Each row has a hidden value. The values are split into ranges, and the tier after each row names the range that its value falls in. Each part has its own value, ranges and names.
128; 2; -122; 163; -136; -121; 256; -113; -217; 214; -40; 77; 76; 190; 26; -173; 108; 32; 283; -38; 75; -245; -44; -188; -102; 165; 47; 101; -108; -45; -124; -126; 153; 121; 120; -64; 99; -12; -267; -99; -78; -70; 46; 5
kopo
91; 66; -50; 37; 55; 7; 108; -8; -51; 26; 14; -6; -4; -108; -74; -61; -116; 16; 71; 109; -6; -99; 75; -39; -42; -4; 130; 15; -107; -57; -49; 37; 118; 52; 72; 31; 11; -26; 19; -34; -5; -20; -41; -3
Puvel
-181; -141; -12; 12; -19; 205; 282; 266; -354; -39; 240; 174; -46; 222; 16; 38; -336; 191; -140; 105; -132; -45; 256; -124; 127; -99; -233; 110; 383; 90; -223; -191; 261; -276; -594; -36; -134; 49; 182; 284; 151; 0; -70; 14
zibu
7; -20; 85; -39; 63; -51; -85; -82; -19; -85; 15; 3; 17; -100; 29; 49; -88; 26; -95; 47; -80; -29; 130; 113; -162; -199; 41; -166; -119; 36; -4; 44; 63; 131; -56; -20; 39; -128; -115; 50; -33; -27; 30; -14
naz
92; 67; 301; -276; 31; 65; -120; -40; -26; -115; -154; 78; -234; 82; -75; 16; -357; 187; -212; 243; -303; 196; 12; 32; -15; -457; 195; -39; -86; 38; 239; -98; -195; 84; -99; -267; 42; 212; 32; 196; 69; 30; 274; -30
kopo
29; 38; 84; -45; -147; -80; -5; -90; -72; 16; -167; 132; 49; 63; 32; -40; 23; 61; 41; 64; -27; -82; 62; -40; -59; -192; -78; -13; -121; 43; 1; -104; 66; 166; 40; -112; -1; -48; -206; 14; -122; -53; -38; -5
Buvom
-30; -37; -81; 237; -78; -146; 176; -102; -3; 66; 170; -51; 138; 9; 40; -32; -16; 28; 119; 15; 88; -130; 85; 89; -92; 117; 24; -84; -2; 92; -81; 33; 147; 136; 119; -66; 215; -69; -222; -109; 31; -65; -11; -9
Buvom
-212; -6; -110; -64; 100; 100; 109; 73; 127; -106; 113; -128; 95; -292; 57; 66; 133; -5; -261; 162; 142; 57; 165; 175; 214; -47; 93; 127; 28; 130; 50; 217; 153; 70; -58; 151; -122; 11; 252; 44; -34; -118; -359; 103
Posa
-53; -61; 16; 36; -64; -12; 138; -38; -50; 54; 35; 2; 28; 98; 55; -28; -54; 90; -30; 49; -20; -7; 27; 34; 22; -87; 37; 20; 30; 140; 16; -23; 69; 81; -62; -124; 98; 67; -84; 1; 35; -70; 17; 50
kopo
1; 25; -64; 32; 23; -173; 54; -155; -207; -89; 155; 63; 101; -70; 100; -18; 214; -12; -8; 33; 67; -223; 186; 11; -214; 111; 7; -22; -151; -154; -117; -65; 132; 171; -5; 119; -34; -247; -234; 182; -166; -59; -31; -113
Posa
134; 65; 128; -96; -34; -36; -54; -38; 2; -18; -182; 46; -88; -36; -90; -2; -210; 81; 16; 176; -127; 34; 27; -2; -35; -260; 186; -46; -146; 29; 105; 7; -22; 130; 115; -144; 54; 106; -69; -27; -6; 11; 122; -20
Buvom
-198; 155; -32; -1; 0; 224; 152; 16; 284; 51; -38; -55; 141; -132; -11; -120; 31; 27; -143; 81; 129; 26; 39; 90; 212; -138; -246; 113; -8; 157; 32; 38; 103; 66; -6; -20; -42; -53; 253; -104; -20; -166; -532; 218
tiko
94; -125; -145; 142; 113; 65; 240; -27; -390; 216; 79; 64; 15; 295; 75; -161; 56; 21; 137; -238; -41; -294; -13; -235; -283; 118; -93; -14; -51; -97; -308; -164; 232; -32; -351; 40; 13; -179; -150; 23; -10; -68; 77; 93
tiko
35; -128; -124; 150; 4; -6; 232; 37; -410; 110; 141; 132; 48; 205; 63; -68; -37; 44; 139; -108; -28; -282; 133; -196; -190; 108; -127; -4; 58; -68; -319; -157; 293; -72; -313; 58; -34; -170; -161; 87; -16; -27; 34; -9
Puvel
152; -152; -124; 201; -34; -166; 230; -84; -259; 183; 84; -29; 5; 174; 39; -64; -23; 40; 237; -53; -3; -175; -36; -93; -166; 170; 283; -15; -48; 24; -108; 6; 149; 92; 50; -69; 205; 69; -288; -106; 47; -22; 294; -24
kopo
64; 47; -34; -77; 141; -58; 11; -39; -4; -117; 61; -92; -49; -261; -39; 44; -11; 4; -98; 207; 4; 3; 113; 95; -15; -22; 366; 24; -157; -68; 89; 165; 32; 139; 126; 91; -15; 40; 56; 67; -33; -16; 34; -55
Posa
34; -35; -63; 42; 161; 107; 122; 60; -1; 38; 72; -105; -38; -112; -62; -14; -198; 23; -31; 63; -42; -9; 50; 32; -5; -52; 189; -24; -25; 53; -37; 139; 127; -10; -76; 29; 43; 38; 146; -74; 100; -32; -20; 85
Puvel
112; -84; -91; 84; 80; 16; 116; 55; -85; 97; -19; -62; -20; -70; -57; -5; -158; 5; 108; 27; -28; -77; 34; -38; -48; -25; 234; -35; -60; 54; -82; 137; 180; 20; 1; 26; 54; 49; 4; -152; 56; -10; 59; 58
naz
114; -21; -10; -3; -36; -74; 90; -100; -38; 111; -111; -33; -13; 17; 8; -63; 11; 36; 80; 58; -9; -28; -71; -21; -20; -56; 279; 50; -155; 66; 83; 56; 28; 164; 157; -87; 102; 120; -129; -102; -29; -54; 115; 35
dutor
-331; 191; -53; 15; 126; 213; 181; -18; 358; -122; 285; -152; 165; -289; 20; -69; 30; 27; -333; 173; 166; 75; 162; 268; 221; -18; -215; 97; 64; 104; 68; 93; 57; 54; -37; 64; -15; -121; 364; 74; 41; -179; -581; 145
zibu
-131; 93; 53; -115; 93; 217; 139; -65; 231; 42; 18; -131; -7; -38; 23; -118; -32; 90; -259; 107; -3; 163; -85; 129; 185; -178; 63; 146; -40; 162; 207; 47; -84; 85; -41; -118; 55; 134; 251; 7; 68; -150; -201; 194
dutor
102; 65; 30; -24; -11; -72; -2; -34; -62; -48; -53; 57; -8; -132; -61; 2; -127; 26; 57; 152; -45; -80; 124; -9; -69; -107; 124; -36; -134; -48; -12; 20; 93; 102; 108; 0; -7; -39; -77; 11; -57; 7; 15; -66
Puvel
-11; -61; -83; -30; 210; -15; 51; -35; -76; -81; 157; -116; -9; -182; 48; 46; 66; -14; -151; 63; 12; -40; 117; 102; -89; 17; 263; -21; -103; -33; -10; 159; 101; 97; -80; 137; -19; -57; 43; 91; -16; -53; 10; 4
Posa
0; -17; -34; 65; 154; 37; 65; -18; 81; -6; 122; -139; 9; -165; -32; 8; -153; 9; -65; 59; -16; -2; 71; 133; -62; -53; 172; -101; -65; 65; -1; 163; 90; 67; 0; 15; 105; -29; 64; -75; 84; -45; -21; 57
naz
-229; -5; -61; 184; -62; -52; 206; -145; 189; 26; 251; -127; 212; -34; 124; -49; 108; 36; -91; 22; 159; -21; 69; 235; 47; 77; -99; -18; 52; 207; 27; 55; 81; 169; 71; -80; 212; -76; -90; -62; 39; -162; -228; 83
kopo
32; -146; -120; 178; -54; 50; 302; 115; -459; 158; 126; 180; 24; 317; 30; -85; -149; 95; 184; -98; -63; -274; 125; -263; -129; 91; -187; 37; 161; -27; -353; -221; 319; -154; -389; -9; -26; -90; -128; 76; 46; -9; 49; 13
naz
140; -39; -179; 244; 3; -176; 226; -30; -196; 65; 198; -27; 54; -71; -48; -31; -93; -8; 259; 69; 63; -232; 124; -53; -140; 263; 251; -24; -48; -89; -170; 64; 226; 53; 159; 74; 132; -46; -179; -81; 25; 12; 121; -108
zibu
-23; -188; -45; 115; -28; 107; 263; 141; -443; 123; 131; 173; -23; 371; 49; -49; -212; 140; 60; -98; -131; -184; 121; -219; -110; -28; -215; 5; 218; 39; -305; -232; 268; -176; -518; -71; -21; -42; -81; 134; 94; -9; 91; 43
tiko
-273; -20; 41; -54; -8; 257; 252; 234; -176; -124; 266; 141; -25; 122; 8; 22; -310; 204; -278; 196; -97; 41; 276; -20; 219; -153; -306; 147; 372; 99; -115; -190; 169; -234; -535; -56; -148; 45; 299; 339; 140; -36; -229; 34
zibu
-268; 29; -45; 181; -33; 15; 173; -82; 266; -14; 256; -134; 216; -102; 81; -26; 22; 37; -140; 51; 150; 10; 117; 272; 77; 13; -182; -58; 89; 225; 13; 79; 100; 130; 31; -70; 184; -105; 10; -74; 64; -154; -329; 110
Buvom
-157; 75; 73; -129; 82; 208; 120; -68; 231; 19; 39; -127; 2; -43; 43; -94; -37; 96; -292; 108; -11; 181; -67; 160; 190; -201; 56; 136; -21; 189; 219; 50; -88; 85; -65; -125; 55; 129; 240; 34; 69; -151; -192; 187
dutor
188; -72; -127; 161; -102; -144; 243; -55; -167; 209; -47; -22; 5; 94; -25; -92; -33; 33; 295; 39; 36; -139; -72; -127; -22; 146; 344; 92; -87; 40; -33; 45; 136; 108; 223; -76; 163; 167; -209; -190; 13; -24; 199; -7
dutor
-15; 117; 101; -140; 14; -84; -104; -92; 44; -191; -17; 42; 20; -242; -3; 53; -10; 27; -144; 218; -22; -1; 189; 124; -34; -190; 77; -37; -164; -43; 93; 36; 10; 180; 105; 24; -63; -93; -40; 144; -122; -31; -92; -84
zibu
-69; -326; -83; 36; -100; -81; -43; 160; 7; 49; -211; -72; 117; -205; 85; 235; 4; -49; 23; 2; 61; 26; 126; 125; 126; -253; 215; -107; 35; 402; -45; 376; 344; 96; -9; 63; -40; 87; -89; -299; -41; -38; -90; 125
tiko
-75; -357; -44; 8; -127; -133; -68; 103; -41; 43; -220; -49; 111; -119; 142; 238; 77; -33; -2; -31; 40; 29; 103; 131; 77; -273; 212; -121; 21; 409; -20; 327; 300; 145; -38; 18; -16; 86; -192; -246; -69; -49; -6; 107
Buvom
-203; -132; -110; -41; 56; 36; 76; 117; 34; -100; 84; -99; 99; -265; 89; 143; 100; -12; -216; 123; 112; 40; 202; 169; 186; -85; 122; 63; 73; 197; -1; 254; 230; 52; -112; 155; -126; 17; 155; 14; -34; -88; -264; 81
Posa
-238; 126; -57; 13; 100; 104; 101; -58; 260; -96; 186; -122; 171; -286; 49; -37; 106; -16; -238; 110; 155; 4; 153; 227; 102; -27; -135; 31; -35; 79; 33; 115; 96; 117; 9; 96; -22; -170; 191; 29; -36; -157; -464; 108
zibu
90; 135; 58; 25; -151; -194; -49; -165; -49; -33; -109; 147; 113; -86; -2; -47; 47; 7; 148; 95; 27; -189; 142; -18; -168; -82; -86; -78; -224; -81; -50; -95; 97; 222; 226; -28; 15; -205; -306; 0; -191; -29; -76; -101
naz
-268; 24; -34; -40; 137; 218; 125; 78; 173; -93; 183; -106; 86; -203; 42; 15; -46; 39; -316; 112; 60; 82; 163; 188; 179; -130; -120; 52; 102; 156; 13; 115; 124; -12; -216; 69; -78; -59; 321; 78; 56; -125; -401; 151
zibu
60; -43; -83; 152; -37; -189; 90; -104; -225; 12; 121; 73; 115; -16; 61; -15; 57; -14; 153; -23; 42; -262; 164; -32; -236; 111; -1; -94; -102; -78; -193; -41; 213; 117; 22; 70; 48; -227; -298; 27; -101; -27; 35; -95
Puvel

143; -50; 190; 165; -301; 28; -177; -92; 55; -425; -121; -89; 147; 237; 74; -81; -446; -214; -90; 294; -57; 89; -19; 99; 22; 76; -159; 6; -164; -164; -72; 28; 287; -55; -180; -63; -137; 112; -6; -211; -207; -183; -212; 168
Teso
-208; 32; 121; -425; -36; -400; 206; -404; 259; -362; -170; 52; -21; -339; -182; 487; -425; -27; 43; -24; 15; -83; 68; 156; 210; -65; 106; 511; 115; 36; 104; -125; -59; 488; -384; -37; -190; -66; 115; -64; 126; 210; 205; -10
ror
-96; -127; -193; -63; 214; 72; -323; -31; -143; 350; 165; 7; -228; -201; -220; -40; 477; 260; 235; -182; 466; -388; -23; 280; -63; 264; 299; -179; 319; 42; -3; 320; -497; 7; 156; -106; 25; 342; -80; 177; 22; -123; -18; 139
zede
-184; 18; 47; -180; 305; -44; -141; -198; 190; 84; 201; -76; -224; -409; -200; 273; 247; 107; 352; -144; 376; -491; 46; 373; 137; 333; 210; 248; 407; 0; 0; 256; -560; 314; -68; -202; 4; 268; 50; 191; 299; -5; 85; 8
Fovol
201; -161; 209; 220; -337; 14; -387; -172; 68; -434; -40; -269; 140; 78; 110; -17; -415; -51; -286; 217; -275; 22; 41; 3; -22; 201; -227; -84; 139; -24; -116; 136; 368; 200; 271; -94; 78; 136; 259; -238; -17; -401; 30; 321
goken
133; -57; 342; 248; -266; 78; -252; 93; 99; -175; -23; -247; -151; 230; 102; -161; -316; -142; -155; 212; 32; -45; 37; 30; -66; 315; -172; 148; -80; -61; -44; 136; 56; 149; 157; -248; 131; 80; -44; 91; -155; -264; -142; 373
Fovol
48; -26; 87; 76; 260; 204; -122; 300; -96; 663; 138; -57; -403; 105; -207; -214; 576; 250; 470; -137; 213; -364; -361; 84; -57; 130; 339; -297; 229; 162; -25; 118; -569; -150; 128; 23; -38; 427; -240; 430; 20; 105; 27; -61
Fovol
57; -38; 253; 127; 69; 32; -283; -41; 96; -125; 134; -208; 63; 23; 106; 59; -172; 11; 34; 111; -144; -167; -205; 70; 21; 111; -301; 27; 99; 16; -87; 256; 91; 258; 217; -81; 92; 108; 110; -46; 164; -206; 62; 176
Fovol
83; -20; 170; 99; -12; -211; -53; -342; 106; -149; -160; -193; 51; -224; 105; 229; -298; 220; -58; 79; -442; 123; -277; 72; 27; -179; -154; -26; 385; -12; -279; -9; 494; 325; -166; 22; -296; 133; 282; -121; 257; -226; 274; 76
Teso
161; -52; 102; 113; -85; 60; -75; -5; -31; -174; -62; -32; 147; 220; 76; -30; -297; -121; 78; 260; -142; 75; -280; 0; 30; -57; -163; -230; -138; -21; -128; 19; 379; -138; -105; 75; -193; 171; 10; -240; -114; -169; -53; 35
niket
-28; -61; 128; -63; -100; -233; -57; -212; 60; -282; -165; -35; -4; -61; 42; 165; -415; -5; -172; 80; -29; 49; -5; 56; 45; -38; -164; 253; 10; -32; -46; 32; 252; 388; -175; -105; -1; -23; 97; -47; -14; -82; 79; 295
Raz
-9; -41; 283; 55; -197; -103; -187; -140; 178; -241; -33; -243; -125; -50; 70; 86; -357; -40; -166; 108; 2; -78; 76; 77; -28; 241; -138; 337; 100; -36; -25; 133; 54; 382; 100; -258; 55; -27; 68; 62; 16; -212; 29; 330
Fovol
134; -128; 118; 77; -339; 266; -260; 287; -89; 142; 16; -57; -205; 429; -261; -395; 178; -83; 153; 71; 244; -223; -9; 10; -102; 289; 401; -250; -128; 72; 193; 8; -534; -388; 234; 6; -12; 298; -326; 168; -421; 82; -275; 37
zede
13; 28; 55; 63; 162; 135; -121; 74; -56; -81; 40; 127; 69; 261; -16; -127; 6; -185; 340; 147; 328; -181; -188; 234; 106; -11; -68; -28; -237; -186; -36; 144; -128; -184; -434; -15; -88; 258; -231; 15; -138; 109; -304; 8
Teso
-12; 3; 167; -103; -29; -281; 62; -406; 228; -263; -162; -124; -34; -359; -51; 375; -323; 113; 4; 32; -235; -4; -53; 158; 148; -20; 25; 203; 387; 1; -158; -76; 217; 424; -283; -39; -234; 141; 290; -88; 264; -93; 269; 31
ror
-3; -63; -4; 46; -57; -91; -108; -112; -85; -321; -97; 37; 168; 143; 223; 31; -508; -189; -145; 265; 159; 146; -101; 69; -30; -46; -393; 104; -319; -159; -111; 180; 534; 90; -222; -141; -72; -88; -46; -245; -198; -273; -147; 355
niket
26; -102; 296; -240; -592; -329; 55; -369; 290; -346; -270; -279; -84; -203; -205; 300; -525; 120; -267; 29; -527; 94; 66; -135; -3; 39; 299; 213; 340; 235; 124; -300; 86; 364; 232; 52; -295; -79; 240; -122; 10; -6; 366; -8
goken
-55; -12; 184; -76; -139; -156; -146; -323; 208; -503; -69; -74; 81; -119; -39; 199; -374; -129; -34; 102; 59; -121; 155; 237; 145; 125; -59; 362; 93; -151; 3; 68; -16; 325; -275; -147; -46; 76; 114; -91; 51; -19; -49; 145
Raz
-148; -94; -178; -118; 262; 29; -236; -48; -73; 325; 157; 28; -343; -287; -235; 37; 453; 194; 263; -194; 625; -445; 90; 336; -4; 372; 335; 2; 326; 15; -1; 307; -578; 115; 22; -217; 80; 337; -80; 263; 54; -106; -20; 192
zede
14; -66; 3; 45; -155; -15; -165; -97; -64; -376; -64; 27; 203; 198; 149; -26; -467; -243; -103; 287; 188; 95; -47; 105; -27; 28; -289; 62; -340; -172; -48; 169; 386; -49; -176; -113; -109; -42; -93; -281; -267; -243; -241; 267
niket
19; -14; 310; 187; -136; -18; -381; -282; 200; -256; 42; -360; 15; -85; 112; 22; -149; 105; -26; 48; -204; -169; -54; 166; -38; 107; -104; 207; 393; -129; -120; 194; -5; 312; 56; -172; -102; 104; 130; 88; 216; -156; 51; 147
Lifuf
29; -67; 85; 71; 119; 141; -291; 78; -54; 182; 135; -82; -91; 110; -75; -131; 245; 108; 249; -31; 120; -303; -216; 102; -26; 89; 77; -157; 145; 36; -13; 206; -298; -15; 119; -8; 26; 277; -100; 166; 26; 15; -23; 55
zede
-140; 12; 153; -319; 102; -379; 103; -510; 305; -109; -88; -155; -125; -598; -187; 557; -122; 304; 129; -175; -300; -190; -91; 140; 184; -64; 220; 296; 664; 152; -67; -89; -76; 620; -154; 17; -250; 123; 354; 47; 483; 96; 517; -115
goken
173; -55; 223; 219; -181; 1; -188; -67; 19; -322; -128; -107; 127; 223; 126; -80; -392; -108; -104; 243; -176; 99; -131; 44; 24; -21; -257; -45; -78; -119; -144; 44; 378; 67; -155; -33; -52; 143; 61; -140; -97; -185; -99; 215
ror
28; -123; -44; -49; 168; 164; -80; 441; -252; 561; 93; 113; -328; 292; -180; -239; 319; 67; 250; -42; 398; -244; -275; -75; -87; 139; 170; -297; -212; 241; 114; 146; -377; -168; 273; 16; 181; 232; -325; 259; -272; 47; -50; 171
Lifuf
-114; -80; -31; 33; 48; 136; -500; -78; -39; -107; 218; -52; 11; 15; -58; -122; 171; -33; 130; -9; 516; -394; 120; 345; -46; 310; 17; 106; 47; -180; 69; 428; -450; 16; 68; -225; 102; 172; -156; 73; -78; -108; -291; 229
zede
77; -80; 41; -20; -111; 58; -117; 74; -91; -166; -35; 99; 164; 303; -73; -93; -216; -166; 89; 191; 70; -10; -178; 41; 34; -40; -59; -184; -316; -8; 65; 46; 61; -203; -67; 110; -91; 132; -146; -213; -275; 10; -192; 34
Teso
-99; -19; 181; -314; -576; -354; 212; -325; 227; -402; -357; -62; -103; -96; -198; 238; -623; -96; -203; 113; -68; 178; 171; 29; 1; 22; 304; 433; -46; 22; 178; -303; 36; 173; -230; -62; -420; -185; -52; -111; -270; 92; 35; 33
Teso
51; -39; 98; 107; -76; -138; -76; -188; 11; -281; -160; -63; 60; 12; 184; 80; -453; -58; -145; 208; -30; 148; -100; 90; 3; -44; -289; 112; -45; -138; -194; 86; 516; 212; -272; -133; -122; 25; 82; -144; -44; -273; -15; 304
Teso
-54; -75; 217; -84; -312; -258; -157; -433; 285; -306; -93; -336; -160; -399; -39; 306; -361; 133; -243; 0; -162; -77; 198; 114; -20; 278; 105; 366; 487; 37; -43; 41; 44; 529; 168; -244; -116; -15; 284; -10; 184; -275; 260; 240
Lifuf
-7; -91; -70; 115; -32; -75; -202; -123; -137; -325; -81; 41; 145; 106; 268; -8; -482; -179; -229; 270; 296; 146; -10; 140; -62; 39; -455; 104; -309; -225; -160; 286; 577; 122; -217; -235; 13; -67; -28; -244; -222; -414; -209; 503
niket
66; 21; 285; -63; -251; -227; 176; -201; 183; -258; -276; -111; -17; 19; 0; 182; -508; -25; -32; 160; -362; 168; -197; -57; 67; -175; 4; 167; 43; 34; -65; -246; 334; 198; -289; 53; -339; 2; 75; -75; -9; 51; 165; -20
Teso
-114; -73; -98; -148; 353; 62; -104; 162; -62; 264; 199; 124; -301; -123; -184; 80; 234; -41; 260; -50; 694; -411; 52; 248; 87; 437; 82; 48; -45; 73; 51; 324; -460; 140; 70; -225; 294; 264; -113; 156; -36; -130; -77; 270
Fovol
-51; -20; 41; -98; 429; -6; -18; 53; -3; 469; 126; -29; -324; -196; -140; 129; 375; 263; 397; -172; 143; -364; -317; 91; 70; 61; 164; -85; 354; 192; -89; 142; -323; 234; 21; -13; 31; 326; 10; 312; 275; 63; 270; 5
Lifuf
129; -86; 274; 119; -229; 106; -241; 97; 63; -98; 32; -203; -44; 247; -12; -129; -179; -76; -9; 153; -101; -116; -113; -48; -41; 185; -41; -51; -30; 71; 41; 83; -52; 20; 282; -48; 45; 123; -40; 13; -115; -107; -37; 144
Lifuf
-2; -21; 25; 49; 148; -27; -129; -55; -80; -211; -19; 89; 178; 150; 142; 14; -273; -133; 70; 185; 155; -9; -206; 138; 63; -116; -346; 36; -239; -153; -108; 196; 301; 72; -319; -45; -26; 73; -60; -143; -73; -88; -145; 206
Teso
127; -161; 98; 147; -314; 119; -273; 187; -135; 127; -70; -112; -220; 313; -76; -326; 1; 29; -104; 72; 150; -54; -18; -50; -181; 208; 157; -162; -65; 57; 55; 72; -136; -120; 262; -93; 50; 159; -192; 153; -351; -139; -141; 305
zede
-265; -12; -102; -381; 307; -291; -22; -429; 138; -78; 48; 69; -71; -574; -229; 477; 66; 188; 218; -196; 275; -336; 58; 357; 190; 72; 183; 298; 415; 16; 5; 156; -311; 474; -261; -87; -90; 154; 168; 16; 322; 67; 221; 11
Raz
-183; -165; -352; -278; 342; 165; -301; 202; -287; 356; 302; 273; -100; 23; -314; -82; 507; 31; 358; -145; 829; -511; -26; 241; -8; 281; 242; -235; -163; 109; 229; 418; -707; -189; 240; -27; 227; 264; -301; 56; -218; 43; -200; 127
zede
12; -76; 23; 20; 168; 3; -161; 23; -74; 121; 16; 11; -150; 13; -47; -27; 97; 84; 124; -25; 209; -200; -119; 105; 35; 77; -3; -42; 101; 19; -73; 162; -101; 163; -78; -78; 108; 254; -20; 155; 20; -45; 23; 217
goken
-117; -86; 143; -292; -331; -225; -35; -183; 126; -325; -129; -40; -32; -6; -145; 166; -420; -84; -154; 36; 52; -66; 130; -15; 18; 71; 105; 362; -85; 86; 226; -48; -118; 287; 52; -70; -31; -144; -39; -39; -167; 109; 53; 166
goken
